Here is a tiny trained network, its code and every weight. The questions are about switching its units off for an input and a target symbol, where a switched-off unit gives its printed mean instead of its output.

import numpy as np


def w(rows, s, z=0):
    codes = np.array(rows[::2]) - 128.0
    scale = np.full(codes.shape[1], s)
    scale[-1] = z or s
    return codes * scale


def norm(h):
    return h / np.sqrt((h * h).mean(-1, keepdims=True) + 1e-5)


def f(y):
    return np.maximum(y, 0)


def softmax(a):
    e = np.exp(a - a.max(-1, keepdims=True))
    return e / e.sum(-1, keepdims=True)


def log_softmax(a):
    a = a - a.max(-1, keepdims=True)
    return a - np.log(np.exp(a).sum(-1, keepdims=True))


def net(x, mask):
    ids = ['ΔΘΛΠΦαγμ'.index(c) for c in x.split()]
    T = len(ids)
    res = E[ids] + P[:T]
    u = 0
    for l in range(3):
        r = norm(res)
        for j in range(3):
            rows = slice(3 * j, 3 * j + 3)
            q, k, v = (r @ M[l][rows].T for M in (Q, K, V))
            z = softmax(np.where(np.tri(T) > 0, q @ k.T / 3**0.5, -1e9)) @ v
            o = O[l][rows]
            res = res + np.where(mask[u + j], z, o[:, -1]) @ o[:, :-1]
        u += 3
        y = f(norm(res) @ A[l][:, :-1].T + A[l][:, -1])
        res = res + np.where(mask[u : u + 4], y, B[l][:, -1]) @ B[l][:, :-1]
        u += 4
    return log_softmax(norm(res)[-1] @ U[:, :-1].T + U[:, -1])


Q, K, V, O, A, B = {}, {}, {}, {}, {}, {}
E = w([
[127,50,94,172],'Δ',
[181,96,97,134],'Θ',
[105,219,165,57],'Λ',
[200,104,135,99],'Π',
[123,140,97,175],'Φ',
[174,221,110,199],'α',
[67,156,254,190],'γ',
[110,69,109,9],'μ',
],0.013)
P = w([
[28,51,224,134],'0',
[77,84,209,80],'1',
[95,93,208,79],'2',
[104,68,204,88],'3',
[117,67,196,86],'4',
[118,54,181,94],'5',
[124,57,173,95],'6',
[108,2,177,121],'7',
[172,75,111,100],'8',
],0.0052)
Q[0] = w([
[78,219,125,185],'L0H1',
[52,50,148,180],'L0H1',
[148,205,100,178],'L0H1',
[25,88,69,194],'L0H2',
[109,111,48,35],'L0H2',
[61,1,125,120],'L0H2',
[154,212,122,136],'L0H3',
[108,166,106,98],'L0H3',
[200,94,133,59],'L0H3',
],0.0084)
K[0] = w([
[134,251,78,76],'L0H1',
[1,51,186,120],'L0H1',
[94,187,136,199],'L0H1',
[108,133,124,47],'L0H2',
[144,129,122,93],'L0H2',
[141,117,160,78],'L0H2',
[216,168,118,99],'L0H3',
[148,69,114,193],'L0H3',
[135,148,139,211],'L0H3',
],0.0096)
V[0] = w([
[98,52,127,164],'L0H1',
[140,107,152,149],'L0H1',
[163,131,125,96],'L0H1',
[123,112,121,111],'L0H2',
[98,139,1,141],'L0H2',
[95,44,134,24],'L0H2',
[93,45,39,33],'L0H3',
[114,84,100,178],'L0H3',
[178,106,29,109],'L0H3',
],0.0094)
O[0] = w([
[180,214,112,140,176],'L0H1',
[142,155,189,104,160],'L0H1',
[170,132,212,177,127],'L0H1',
[196,69,179,98,133],'L0H2',
[1,154,202,96,2],'L0H2',
[110,123,141,33,202],'L0H2',
[166,118,160,168,94],'L0H3',
[121,166,61,184,130],'L0H3',
[101,59,130,102,9],'L0H3',
],0.0059,0.0051)
A[0] = w([
[76,77,141,90,8],'L0N1',
[183,142,106,142,104],'L0N2',
[176,155,49,104,152],'L0N3',
[105,104,142,7,176],'L0N4',
],0.011,0.0019)
B[0] = w([
[61,146,49,135,141],'L0N1',
[58,168,105,75,201],'L0N2',
[157,149,191,67,229],'L0N3',
[255,115,43,93,253],'L0N4',
],0.0071,0.0063)
Q[1] = w([
[195,69,202,91],'L1H1',
[231,252,186,144],'L1H1',
[180,158,191,154],'L1H1',
[133,2,64,45],'L1H2',
[167,165,191,131],'L1H2',
[114,144,72,96],'L1H2',
[157,163,160,108],'L1H3',
[99,140,168,137],'L1H3',
[202,214,140,76],'L1H3',
],0.0089)
K[1] = w([
[150,113,201,67],'L1H1',
[92,155,221,126],'L1H1',
[136,178,200,251],'L1H1',
[116,139,38,32],'L1H2',
[116,131,145,197],'L1H2',
[123,130,73,94],'L1H2',
[171,92,159,127],'L1H3',
[158,67,131,87],'L1H3',
[132,169,206,148],'L1H3',
],0.012)
V[1] = w([
[101,152,152,13],'L1H1',
[185,84,82,86],'L1H1',
[97,138,175,210],'L1H1',
[105,149,171,142],'L1H2',
[140,249,69,96],'L1H2',
[183,145,90,159],'L1H2',
[193,165,137,119],'L1H3',
[79,140,55,43],'L1H3',
[154,186,115,137],'L1H3',
],0.011)
O[1] = w([
[172,65,110,201,184],'L1H1',
[155,202,133,178,128],'L1H1',
[150,15,71,142,106],'L1H1',
[198,52,110,2,110],'L1H2',
[140,184,137,179,254],'L1H2',
[174,180,64,174,178],'L1H2',
[85,123,118,40,234],'L1H3',
[179,224,75,86,106],'L1H3',
[181,125,231,52,198],'L1H3',
],0.0061,0.0068)
A[1] = w([
[154,46,135,122,3],'L1N1',
[91,91,126,192,52],'L1N2',
[210,124,75,3,119],'L1N3',
[78,156,176,120,76],'L1N4',
],0.0072,0.0021)
B[1] = w([
[138,153,199,107,150],'L1N1',
[55,124,143,100,129],'L1N2',
[119,115,122,245,254],'L1N3',
[157,71,93,170,129],'L1N4',
],0.011,0.0092)
Q[2] = w([
[110,60,77,119],'L2H1',
[203,168,160,244],'L2H1',
[150,171,121,166],'L2H1',
[53,155,97,100],'L2H2',
[17,96,154,120],'L2H2',
[81,130,90,184],'L2H2',
[255,138,205,194],'L2H3',
[158,140,126,218],'L2H3',
[147,57,142,167],'L2H3',
],0.012)
K[2] = w([
[168,90,198,89],'L2H1',
[195,109,85,175],'L2H1',
[213,146,79,179],'L2H1',
[122,151,93,198],'L2H2',
[81,130,167,173],'L2H2',
[132,252,168,215],'L2H2',
[160,64,143,39],'L2H3',
[151,116,167,111],'L2H3',
[83,98,163,94],'L2H3',
],0.014)
V[2] = w([
[171,37,135,115],'L2H1',
[84,131,131,223],'L2H1',
[22,135,24,69],'L2H1',
[181,161,113,109],'L2H2',
[91,144,141,77],'L2H2',
[194,145,210,175],'L2H2',
[194,208,95,187],'L2H3',
[159,115,6,92],'L2H3',
[197,80,109,111],'L2H3',
],0.012)
O[2] = w([
[94,183,46,172,121],'L2H1',
[34,43,124,159,136],'L2H1',
[66,144,18,191,2],'L2H1',
[76,137,183,208,179],'L2H2',
[136,221,93,20,98],'L2H2',
[105,95,154,101,221],'L2H2',
[40,122,20,156,183],'L2H3',
[141,106,84,255,87],'L2H3',
[143,72,81,221,157],'L2H3',
],0.0074,0.011)
A[2] = w([
[130,76,2,115,223],'L2N1',
[132,200,71,89,66],'L2N2',
[220,229,134,116,182],'L2N3',
[43,191,36,114,1],'L2N4',
],0.0065,0.0026)
B[2] = w([
[173,111,82,112,160],'L2N1',
[113,153,101,43,136],'L2N2',
[99,103,103,121,254],'L2N3',
[180,110,248,120,146],'L2N4',
],0.014,0.0042)
U = w([
[119,109,59,69,140],'Δ',
[163,104,162,2,204],'Θ',
[141,237,93,106,209],'Λ',
[225,108,222,191,36],'Π',
[25,222,236,130,1],'Φ',
[22,6,111,133,180],'α',
[156,89,113,47,153],'γ',
[226,95,43,213,230],'μ',
],0.0078,0.0029)

Each question gives the input, a string of symbols that net reads in full, and the target symbol t.
The units are the heads (3 rows each of Q, K, V and O) and the neurons (one row each of A and B). Each row of codes is followed by its name. A weight is (code - 128) times the scale printed after its matrix; where a second scale follows, it is the last column's (O, A, B and U).
mask holds one flag per unit, layer by layer, with each layer's heads first. A switched-off unit (its flag False) gives its mean, the last column of its rows in O or B, instead of its output. The means were averaged over made-up inputs and are rounded, as every weight is.
A unit's drop is (log p(t) with every unit on - log p(t) with that unit switched off) / (log p(t) with every unit on - log p(t) with every unit switched off).
The circuit of an input: a set's keep is (log p(t) with only the set's units on - log p(t) with every unit switched off) / (log p(t) with every unit on - log p(t) with every unit switched off). Starting from the 12 units with the biggest drops (on a tie, the unit counted first), units are removed one at a time, each time the one whose removal leaves the highest keep (on an exact tie, the one counted first), for as long as the keep stays at least 0.8.
circuit, biggest first: the units of the circuit, biggest drop first
unit that matters most: the unit with the biggest drop
top k neurons: the k neurons with the biggest drops, biggest first
which heads matter: for each layer, one digit per head in row order, 1 if its drop is at least 0.15 and else 0, layers parted by /
input α Λ Π Φ Λ Λ, target Φ: which heads matter : 111 / 111 / 001
input α Π Π α Λ Λ Θ Φ γ, target Θ: top neuron : [L0N4]
input Θ Λ Δ Λ, target Λ: circuit, biggest first : [L1H3, L2H3]
input Π Φ Δ, target Φ: top 4 neurons : [L0N4, L0N2, L1N3, L0N3]
input Φ Λ Π α Θ Φ, target α: circuit, biggest first : [L0H2, L0N4, L0H1, L2H3]
input Λ α α Π, target α: circuit, biggest first : [L0H2, L0N4, L2H3, L1H1]
input Λ Λ Λ Λ α α α Δ Δ, target α: circuit, biggest first : [L0N4, L2H1]
input Π Φ μ μ Λ μ, target μ: circuit, biggest first : [L0N4, L2H3]
input Δ Λ Θ, target Λ: which heads matter : 110 / 111 / 001
input Δ α α μ Λ Π Λ Φ Φ, target Φ: which heads matter : 011 / 110 / 000
input Λ Δ γ Φ Δ α, target Θ: circuit, biggest first : [L1H2, L2H3]
input Θ Λ Λ μ Π Π, target μ: which heads matter : 010 / 001 / 001
input Π Λ α Λ, target α: circuit, biggest first : [L0H2, L0N4, L2H3, L1H1]
input Λ Π Π Π μ γ μ Φ, target Θ: circuit, biggest first : [L1N3, L2H3, L1H2]
input Φ Θ Δ, target Φ: top 2 neurons : [L1N3, L0N4]
input Λ Λ Λ Λ, target Λ: which heads matter : 100 / 111 / 001
input Λ Π Λ α, target α: circuit, biggest first : [L0N4, L0H1, L1H1, L2H3]
input α Δ Π α γ α Λ Φ μ, target Π: unit that matters most : L2H3
input Φ γ α, target Θ: circuit, biggest first : [L2H3, L1H2]
input α Θ μ Φ Λ, target μ: circuit, biggest first : [L2H3]
input Θ Λ Φ, target Φ: which heads matter : 000 / 101 / 001
input α μ Π, target μ: top 2 neurons : [L0N4, L0N2]
input Π α Π, target α: which heads matter : 110 / 110 / 101
input Θ Π Λ, target Π: top 4 neurons : [L0N4, L0N3, L0N2, L1N1]
input Φ Π Λ α Λ, target α: top 2 neurons : [L0N4, L0N3]
